Below are the code and all the weights of a small trained network. Each question names an input and a class and asks about switching units off, where a switched-off unit gives its printed mean instead of its output.

import numpy as np


def w(rows, s, z=0):
    codes = np.array(rows[::2]) - 128.0
    scale = np.full(codes.shape[1], s)
    scale[-1] = z or s
    return codes * scale


def f(y):
    return np.maximum(y, 0)


def log_softmax(a):
    a = a - a.max(-1, keepdims=True)
    return a - np.log(np.exp(a).sum(-1, keepdims=True))


def net(x, mask):
    res = np.array(x, float).reshape(1, 3) / 4 @ E
    y = f(res @ A[0][:, :-1].T + A[0][:, -1])
    res = res + np.where(mask, y, B[0][:, -1]) @ B[0][:, :-1]
    return log_softmax(res[-1] @ U[:, :-1].T + U[:, -1])


A, B = {}, {}
E = w([
[95,115,114,159,19,198,106],'x0',
[138,88,48,49,141,90,91],'x1',
[198,169,250,44,114,154,41],'x2',
],0.011)
A[0] = w([
[143,136,69,39,104,108,118,252],'neuron 1',
[113,139,166,151,150,123,161,83],'neuron 2',
[149,136,254,115,146,150,123,116],'neuron 3',
[88,122,114,250,42,178,150,132],'neuron 4',
[91,121,81,204,192,112,158,102],'neuron 5',
[167,140,154,131,118,136,142,194],'neuron 6',
[134,125,180,181,39,176,128,90],'neuron 7',
[151,153,198,125,155,134,103,118],'neuron 8',
[130,172,146,180,110,139,101,61],'neuron 9',
[129,117,132,69,89,142,97,55],'neuron 10',
[133,122,145,131,194,105,138,248],'neuron 11',
],0.015,0.0039)
B[0] = w([
[193,105,126,117,162,160,65,223],'neuron 1',
[158,94,103,148,93,116,109,159],'neuron 2',
[169,135,128,168,139,101,207,232],'neuron 3',
[113,235,118,193,123,113,90,253],'neuron 4',
[204,121,142,146,129,109,175,236],'neuron 5',
[113,156,1,124,188,168,154,166],'neuron 6',
[50,153,127,98,88,182,110,206],'neuron 7',
[162,89,141,139,105,99,159,203],'neuron 8',
[81,121,145,109,160,94,134,159],'neuron 9',
[126,127,105,159,148,95,170,173],'neuron 10',
[161,134,100,164,103,141,132,201],'neuron 11',
],0.022,0.016)
U = w([
[61,153,133,143,82,161,87,67],'0',
[194,102,106,191,130,70,155,216],'1',
[100,89,204,90,98,68,124,9],'2',
[147,6,140,24,145,150,72,165],'3',
[97,65,130,100,104,124,191,4],'4',
],0.011,0.0034)

Each question gives the input, the list of numbers given to net, and the class t.
The units are the neurons (one row each of A and B). Each row of codes is followed by its name. A weight is (code - 128) times the scale printed after its matrix; where a second scale follows, it is the last column's (A, B and U).
mask holds one flag per neuron, in row order. A switched-off neuron (its flag False) gives its mean, the last column of its row in B, instead of its output. The means were averaged over made-up inputs and are rounded, as every weight is.
A unit's drop is (log p(t) with every unit on - log p(t) with that unit switched off) / (log p(t) with every unit on - log p(t) with every unit switched off).
The circuit of an input: a set's keep is (log p(t) with only the set's units on - log p(t) with every unit switched off) / (log p(t) with every unit on - log p(t) with every unit switched off). Starting from all 11 units, units are removed one at a time, each time the one whose removal leaves the highest keep (on an exact tie, the one counted first), for as long as the keep stays at least 0.8.
circuit, biggest first: the units of the circuit, biggest drop first
most important unit: the unit with the biggest drop
k most important neurons: the k neurons with the biggest drops, biggest first
drop when u is switched off: that unit's drop, to one decimal
input [4,0,-5], class 0: 2 most important neurons => neuron 3; neuron 4
input [8,1,-8], class 0: circuit, biggest first => neuron 4
input [-4,7,4], class 3: circuit, biggest first => neuron 4; neuron 1
input [3,2,2], class 3: circuit, biggest first => neuron 4; neuron 3
input [-2,4,2], class 3: 2 most important neurons => neuron 4; neuron 3
input [-6,7,3], class 3: circuit, biggest first => neuron 4; neuron 1
input [3,1,3], class 4: 2 most important neurons => neuron 4; neuron 5
input [7,4,5], class 0: 3 most important neurons => neuron 7; neuron 5; neuron 10
input [-2,6,3], class 3: 4 most important neurons => neuron 4; neuron 3; neuron 1; neuron 5
input [2,5,-3], class 3: 2 most important neurons => neuron 3; neuron 4
input [-5,8,-1], class 3: drop when neuron 1 is switched off => 0.1
input [-3,6,-2], class 3: drop when neuron 3 is switched off => 0.3
input [4,8,0], class 3: drop when neuron 4 is switched off => 0.1
input [1,-3,-2], class 0: most important unit => neuron 3
